Below is a small trained network, with its code and all its weights. Each question gives an input and a target symbol and asks what happens when units are switched off, that is, made to give their printed mean instead of their output.

import numpy as np


def w(rows, s, z=0):
    codes = np.array(rows[::2]) - 128.0
    scale = np.full(codes.shape[1], s)
    scale[-1] = z or s
    return codes * scale


def norm(h):
    return h / np.sqrt((h * h).mean(-1, keepdims=True) + 1e-5)


def f(y):
    return np.maximum(y, 0)


def softmax(a):
    e = np.exp(a - a.max(-1, keepdims=True))
    return e / e.sum(-1, keepdims=True)


def log_softmax(a):
    a = a - a.max(-1, keepdims=True)
    return a - np.log(np.exp(a).sum(-1, keepdims=True))


def net(x, mask):
    ids = ['εζημπτω'.index(c) for c in x.split()]
    T = len(ids)
    res = E[ids] + P[:T]
    u = 0
    for l in range(2):
        q, k, v = (norm(res) @ M[l].T for M in (Q, K, V))
        z = softmax(np.where(np.tri(T) > 0, q @ k.T / 4**0.5, -1e9)) @ v
        res = res + np.where(mask[u], z, O[l][:, -1]) @ O[l][:, :-1]
        u += 1
        y = f(norm(res) @ A[l][:, :-1].T + A[l][:, -1])
        res = res + np.where(mask[u : u + 8], y, B[l][:, -1]) @ B[l][:, :-1]
        u += 8
    return log_softmax(norm(res)[-1] @ U[:, :-1].T + U[:, -1])


Q, K, V, O, A, B = {}, {}, {}, {}, {}, {}
E = w([
[91,136,76],'ε',
[2,60,157],'ζ',
[77,103,115],'η',
[140,62,119],'μ',
[131,132,171],'π',
[85,109,127],'τ',
[168,174,94],'ω',
],0.0058)
P = w([
[127,4,18],'0',
[156,29,27],'1',
[150,50,74],'2',
[145,61,92],'3',
[138,61,94],'4',
[146,78,107],'5',
[133,86,130],'6',
[131,89,128],'7',
[118,99,134],'8',
[126,104,138],'9',
[113,109,147],'10',
[123,111,141],'11',
[106,117,141],'12',
[88,107,134],'13',
],0.0014)
Q[0] = w([
[231,173,65],'0.h1',
[200,245,19],'0.h1',
[186,251,6],'0.h1',
[176,169,74],'0.h1',
],0.0027)
K[0] = w([
[72,67,102],'0.h1',
[51,46,95],'0.h1',
[2,70,129],'0.h1',
[73,66,144],'0.h1',
],0.0048)
V[0] = w([
[81,82,8],'0.h1',
[136,186,155],'0.h1',
[186,250,112],'0.h1',
[44,187,67],'0.h1',
],0.0025)
O[0] = w([
[174,156,240,199],'0.h1',
[130,66,96,68],'0.h1',
[118,4,132,5],'0.h1',
[205,44,187,100],'0.h1',
],0.0025,0.002)
A[0] = w([
[80,180,155,119],'0.n1',
[181,86,45,235],'0.n2',
[151,40,144,132],'0.n3',
[248,179,106,148],'0.n4',
[242,170,34,131],'0.n5',
[202,165,170,172],'0.n6',
[103,69,123,168],'0.n7',
[117,139,3,6],'0.n8',
],0.0038,0.0018)
B[0] = w([
[159,194,76,206],'0.n1',
[236,81,108,248],'0.n2',
[151,75,155,213],'0.n3',
[106,100,217,172],'0.n4',
[154,157,252,189],'0.n5',
[41,113,93,202],'0.n6',
[148,94,134,240],'0.n7',
[216,207,84,172],'0.n8',
],0.0029,0.0018)
Q[1] = w([
[212,95,170],'1.h1',
[2,130,148],'1.h1',
[167,170,93],'1.h1',
[124,122,194],'1.h1',
],0.003)
K[1] = w([
[163,80,111],'1.h1',
[9,138,251],'1.h1',
[131,139,109],'1.h1',
[110,90,138],'1.h1',
],0.0031)
V[1] = w([
[167,175,232],'1.h1',
[72,116,21],'1.h1',
[151,4,40],'1.h1',
[51,200,207],'1.h1',
],0.0028)
O[1] = w([
[212,170,113,78],'1.h1',
[5,11,204,141],'1.h1',
[25,161,59,253],'1.h1',
[219,63,191,87],'1.h1',
],0.0022,0.00048)
A[1] = w([
[134,48,158,97],'1.n1',
[61,48,73,142],'1.n2',
[181,178,1,8],'1.n3',
[58,202,122,80],'1.n4',
[4,63,45,75],'1.n5',
[81,103,90,104],'1.n6',
[102,169,62,95],'1.n7',
[127,163,81,49],'1.n8',
],0.0034,0.0017)
B[1] = w([
[145,121,111,189],'1.n1',
[212,154,130,253],'1.n2',
[3,145,83,170],'1.n3',
[137,93,10,173],'1.n4',
[152,201,214,249],'1.n5',
[151,151,182,174],'1.n6',
[147,211,85,159],'1.n7',
[108,129,67,142],'1.n8',
],0.0027,0.0019)
U = w([
[216,206,146,87],'ε',
[98,129,136,44],'ζ',
[168,50,113,216],'η',
[81,180,58,253],'μ',
[104,125,147,59],'π',
[9,73,133,138],'τ',
[109,136,134,51],'ω',
],0.011,0.0038)

Each question gives the input, a string of symbols that net reads in full, and the target symbol t.
The units are the heads (4 rows each of Q, K, V and O) and the neurons (one row each of A and B). Each row of codes is followed by its name. A weight is (code - 128) times the scale printed after its matrix; where a second scale follows, it is the last column's (O, A, B and U).
mask holds one flag per unit, layer by layer, with each layer's heads first. A switched-off unit (its flag False) gives its mean, the last column of its rows in O or B, instead of its output. The means were averaged over made-up inputs and are rounded, as every weight is.
A unit's drop is (log p(t) with every unit on - log p(t) with that unit switched off) / (log p(t) with every unit on - log p(t) with every unit switched off).
The circuit of an input: a set's keep is (log p(t) with only the set's units on - log p(t) with every unit switched off) / (log p(t) with every unit on - log p(t) with every unit switched off). Starting from the 12 units with the biggest drops (on a tie, the unit counted first), units are removed one at a time, each time the one whose removal leaves the highest keep (on an exact tie, the one counted first), for as long as the keep stays at least 0.8.
circuit, biggest first: the units of the circuit, biggest drop first
unit that matters most: the unit with the biggest drop
k most important neurons: the k neurons with the biggest drops, biggest first
k most important neurons of layer l: the k neurons of layer l with the biggest drops, biggest first
drop of u: that unit's drop, to one decimal
input ω μ ω ζ η, target η: circuit, biggest first	1.n2, 0.n6
input ω ζ ε ζ π μ τ η π τ, target ε: 2 most important neurons	1.n5, 1.n2
input ζ η π, target τ: unit that matters most	0.n6
input μ μ μ π ε ε μ π μ τ, target μ: 2 most important neurons	1.n4, 0.n2
input τ ω π, target η: circuit, biggest first	0.h1, 1.n5
input ζ π π ε ω π, target η: circuit, biggest first	0.h1, 1.n5, 0.n5
input μ π η, target ε: circuit, biggest first	1.n5, 1.n2
input μ ε τ μ τ, target μ: 4 most important neurons	1.n4, 0.n1, 0.n3, 0.n2
input τ η η π π τ π μ μ μ π, target μ: 3 most important neurons of layer 1	1.n4, 1.n5, 1.n2
input π η π, target τ: 2 most important neurons of layer 1	1.n2, 1.n5
input ζ π ε μ ζ μ μ π π η, target ε: 2 most important neurons of layer 1	1.n5, 1.n2
input τ π ε ω τ, target η: drop of 0.h1	0.9
input ε π ζ π ω η, target η: drop of 0.n6	0.2
input π ζ π τ, target ε: drop of 1.n5	0.2
input ζ π ω τ, target η: most important neuron of layer 0	0.n4
